Here is a tiny trained network, its code and every weight. The questions are about switching its units off for an input and a class, where a switched-off unit gives its printed mean instead of its output.

import numpy as np


def w(rows, s, z=0):
    codes = np.array(rows[::2]) - 128.0
    scale = np.full(codes.shape[1], s)
    scale[-1] = z or s
    return codes * scale


def f(y):
    return y / 2 * (1 + np.tanh(0.7978845608 * (y + 0.044715 * y**3)))


def log_softmax(a):
    a = a - a.max(-1, keepdims=True)
    return a - np.log(np.exp(a).sum(-1, keepdims=True))


def net(x, mask):
    res = np.array(x, float).reshape(1, 4) / 4 @ E
    y = f(res @ A[0][:, :-1].T + A[0][:, -1])
    res = res + np.where(mask, y, B[0][:, -1]) @ B[0][:, :-1]
    return log_softmax(res[-1] @ U[:, :-1].T + U[:, -1])


A, B = {}, {}
E = w([
[93,179,70,80,194,168,63],'x0',
[123,155,254,66,88,178,166],'x1',
[64,93,76,127,43,179,119],'x2',
[61,77,153,132,209,149,209],'x3',
],0.0092)
A[0] = w([
[212,61,162,213,47,101,195,59],'N1',
[119,95,38,226,153,101,51,109],'N2',
[160,87,91,213,199,59,86,182],'N3',
[166,161,192,141,226,100,179,149],'N4',
[70,216,89,34,201,190,34,94],'N5',
[63,28,57,147,233,138,244,252],'N6',
[248,154,85,145,63,109,42,145],'N7',
[143,176,198,12,99,124,139,93],'N8',
[213,232,91,110,52,118,92,70],'N9',
[255,204,173,79,199,18,136,90],'N10',
[31,81,114,104,23,157,94,45],'N11',
[117,163,208,83,126,227,118,114],'N12',
],0.0071,0.0016)
B[0] = w([
[158,142,11,221,211,224,253,201],'N1',
[225,69,157,61,73,167,132,229],'N2',
[173,68,123,99,84,200,50,211],'N3',
[70,101,108,107,148,162,57,199],'N4',
[202,133,55,255,205,116,220,241],'N5',
[127,180,234,86,143,225,89,255],'N6',
[99,240,226,115,98,219,63,228],'N7',
[197,25,96,81,104,113,114,184],'N8',
[49,219,144,128,193,241,169,205],'N9',
[10,11,29,134,110,90,50,221],'N10',
[27,33,14,93,163,66,75,200],'N11',
[217,75,136,87,106,198,161,190],'N12',
],0.0066,0.008)
U = w([
[177,149,54,255,195,129,228,154],'0',
[68,194,201,106,129,186,125,162],'1',
[21,71,55,110,106,79,96,178],'2',
[245,93,140,70,72,127,126,70],'3',
[121,170,180,152,112,62,135,211],'4',
[102,185,110,149,117,9,175,2],'5',
],0.0091,0.0042)

Each question gives the input, the list of numbers given to net, and the class t.
The units are the neurons (one row each of A and B). Each row of codes is followed by its name. A weight is (code - 128) times the scale printed after its matrix; where a second scale follows, it is the last column's (A, B and U).
mask holds one flag per neuron, in row order. A switched-off neuron (its flag False) gives its mean, the last column of its row in B, instead of its output. The means were averaged over made-up inputs and are rounded, as every weight is.
A unit's drop is (log p(t) with every unit on - log p(t) with that unit switched off) / (log p(t) with every unit on - log p(t) with every unit switched off).
The circuit of an input: a set's keep is (log p(t) with only the set's units on - log p(t) with every unit switched off) / (log p(t) with every unit on - log p(t) with every unit switched off). Starting from all 12 units, units are removed one at a time, each time the one whose removal leaves the highest keep (on an exact tie, the one counted first), for as long as the keep stays at least 0.8.
circuit, biggest first: the units of the circuit, biggest drop first
most important unit: the unit with the biggest drop
k most important neurons: the k neurons with the biggest drops, biggest first
drop of u: that unit's drop, to one decimal
input [-4,-6,2,-3], class 3: circuit, biggest first => [N2]
input [2,-4,-3,-8], class 1: 2 most important neurons => [N7 N9]
input [6,-6,4,6], class 0: 2 most important neurons => [N5 N7]
input [3,7,1,-3], class 3: 2 most important neurons => [N8 N12]
input [-5,2,-8,7], class 2: 2 most important neurons => [N10 N4]
input [8,4,7,-4], class 0: 2 most important neurons => [N5 N10]
input [4,-1,5,7], class 1: 4 most important neurons => [N6 N10 N1 N8]
input [-6,6,-5,6], class 0: 2 most important neurons => [N1 N7]
input [2,5,8,-7], class 2: 3 most important neurons => [N11 N6 N8]
input [-2,1,-1,2], class 4: 2 most important neurons => [N5 N9]
input [1,5,0,-2], class 3: circuit, biggest first => [N8 N12]
input [-5,-5,-8,5], class 2: circuit, biggest first => [N10 N4]
input [-6,-7,2,0], class 3: 3 most important neurons => [N2 N5 N3]
input [4,-7,-4,2], class 3: 2 most important neurons => [N2 N3]
input [-7,3,2,-2], class 0: circuit, biggest first => [N1]
input [5,0,-4,-3], class 0: 3 most important neurons => [N5 N6 N11]
input [-7,-6,-8,7], class 2: 3 most important neurons => [N10 N4 N5]
input [5,-3,2,-7], class 1: 3 most important neurons => [N7 N9 N1]
input [1,3,6,3], class 2: drop of N10 => -0.1
input [-3,6,-2,5], class 3: most important unit => N8
input [-5,2,2,-6], class 1: drop of N5 => 1.2
input [4,-5,-4,8], class 1: drop of N6 => 0.8
input [-2,6,8,0], class 2: drop of N11 => 0.8
